Here is a tiny trained network, its code and every weight. The questions are about switching its units off for an input and a class, where a switched-off unit gives its printed mean instead of its output.

import numpy as np


def w(rows, s, z=0):
    codes = np.array(rows[::2]) - 128.0
    scale = np.full(codes.shape[1], s)
    scale[-1] = z or s
    return codes * scale


def f(y):
    return np.maximum(y, 0)


def log_softmax(a):
    a = a - a.max(-1, keepdims=True)
    return a - np.log(np.exp(a).sum(-1, keepdims=True))


def net(x, mask):
    res = np.array(x, float).reshape(1, 5) / 4 @ E
    y = f(res @ A[0][:, :-1].T + A[0][:, -1])
    res = res + np.where(mask, y, B[0][:, -1]) @ B[0][:, :-1]
    return log_softmax(res[-1] @ U[:, :-1].T + U[:, -1])


A, B = {}, {}
E = w([
[88,160,68,67,100,133,244,190,55],'x0',
[149,65,120,153,38,122,78,181,139],'x1',
[174,213,134,129,86,137,125,79,104],'x2',
[35,123,205,75,170,116,83,104,43],'x3',
[211,85,86,158,156,144,130,124,3],'x4',
],0.0048)
A[0] = w([
[115,132,118,129,83,126,137,148,107,139],'N1',
[86,85,156,143,113,123,76,141,255,252],'N2',
[100,113,128,118,64,125,118,175,136,179],'N3',
[179,109,122,153,119,128,104,124,145,224],'N4',
[194,89,131,149,93,124,76,126,63,119],'N5',
[147,115,125,139,116,126,111,126,105,145],'N6',
[116,160,122,103,94,131,159,148,112,119],'N7',
[96,71,117,121,155,125,136,159,95,122],'N8',
[110,95,143,129,140,125,122,134,63,134],'N9',
[123,102,127,123,142,131,116,127,82,128],'N10',
[170,109,129,148,120,129,106,125,141,219],'N11',
[152,137,108,122,139,132,162,133,137,82],'N12',
[183,77,89,158,153,129,145,151,199,162],'N13',
[128,129,128,129,128,128,128,128,128,125],'N14',
[179,90,132,148,102,132,80,132,74,144],'N15',
[37,119,195,112,171,124,55,79,140,168],'N16',
[101,75,140,124,161,128,111,137,50,149],'N17',
[116,180,126,107,155,126,167,99,61,207],'N18',
[105,90,127,117,160,128,144,147,98,205],'N19',
],0.016,0.0028)
B[0] = w([
[107,187,166,92,110,126,139,132,129,162],'N1',
[104,2,236,89,202,132,112,150,193,254],'N2',
[106,180,167,72,68,134,127,161,143,186],'N3',
[150,151,145,137,123,129,110,110,192,198],'N4',
[163,163,88,166,211,126,124,82,165,202],'N5',
[135,149,124,132,160,134,130,118,149,156],'N6',
[151,199,119,110,98,129,99,120,129,175],'N7',
[106,91,129,105,65,130,122,145,140,174],'N8',
[90,99,99,94,165,128,137,152,134,171],'N9',
[100,98,104,115,157,129,128,148,137,160],'N10',
[141,144,130,152,129,122,132,110,177,188],'N11',
[131,130,150,171,136,118,128,112,75,157],'N12',
[167,91,217,186,91,127,113,90,138,225],'N13',
[128,128,128,128,128,128,128,128,128,128],'N14',
[158,161,104,153,203,124,126,90,160,195],'N15',
[190,194,196,182,174,128,141,83,97,222],'N16',
[86,80,75,88,146,132,131,169,109,189],'N17',
[129,161,171,122,211,128,143,121,36,206],'N18',
[118,122,109,116,77,123,126,154,77,177],'N19',
],0.022,0.0096)
U = w([
[122,178,87,115,154,127,156,126,72,184],'0',
[115,173,115,105,2,126,126,158,138,146],'1',
[69,47,134,80,101,138,121,191,140,132],'2',
[221,151,171,207,159,126,108,52,166,168],'3',
[138,106,46,169,139,124,121,109,160,5],'4',
[152,130,134,175,62,125,144,118,92,46],'5',
],0.0073,0.0029)

Each question gives the input, the list of numbers given to net, and the class t.
The units are the neurons (one row each of A and B). Each row of codes is followed by its name. A weight is (code - 128) times the scale printed after its matrix; where a second scale follows, it is the last column's (A, B and U).
mask holds one flag per neuron, in row order. A switched-off neuron (its flag False) gives its mean, the last column of its row in B, instead of its output. The means were averaged over made-up inputs and are rounded, as every weight is.
A unit's drop is (log p(t) with every unit on - log p(t) with that unit switched off) / (log p(t) with every unit on - log p(t) with every unit switched off).
The circuit of an input: a set's keep is (log p(t) with only the set's units on - log p(t) with every unit switched off) / (log p(t) with every unit on - log p(t) with every unit switched off). Starting from the 12 units with the biggest drops (on a tie, the unit counted first), units are removed one at a time, each time the one whose removal leaves the highest keep (on an exact tie, the one counted first), for as long as the keep stays at least 0.8.
units of the circuit, in order: the units of the circuit, biggest drop first
most important unit: the unit with the biggest drop
top k neurons: the k neurons with the biggest drops, biggest first
drop when u is switched off: that unit's drop, to one decimal
input [4,-4,-7,-2,1], class 2: units of the circuit, in order => N16
input [6,1,5,8,-8], class 0: units of the circuit, in order => N13, N2
input [3,5,2,1,0], class 1: units of the circuit, in order => N2, N16, N3
input [1,7,5,-2,-6], class 2: units of the circuit, in order => N2, N16
input [5,-7,8,-6,7], class 0: units of the circuit, in order => N13, N18
input [1,-3,7,-3,1], class 0: units of the circuit, in order => N13, N2
input [5,7,-6,-3,7], class 4: units of the circuit, in order => N16, N17, N2
input [2,8,4,-6,-8], class 2: top 2 neurons => N2, N16
input [1,-3,-2,7,3], class 0: top 2 neurons => N2, N16
input [8,2,-1,7,2], class 2: top 2 neurons => N8, N17
input [2,4,3,-4,-4], class 2: top 2 neurons => N16, N5
input [3,0,-6,6,2], class 2: top 2 neurons => N8, N17
input [0,-8,-4,0,5], class 0: top 2 neurons => N2, N18
input [5,0,-2,7,-5], class 0: most important unit => N16
input [-2,2,-6,6,-3], class 2: top 2 neurons => N2, N17
input [7,0,-6,-3,-2], class 1: drop when N2 is switched off => 0.1
input [7,8,3,7,5], class 0: drop when N2 is switched off => 0.2
input [6,-2,5,-4,-8], class 1: drop when N8 is switched off => 0.0
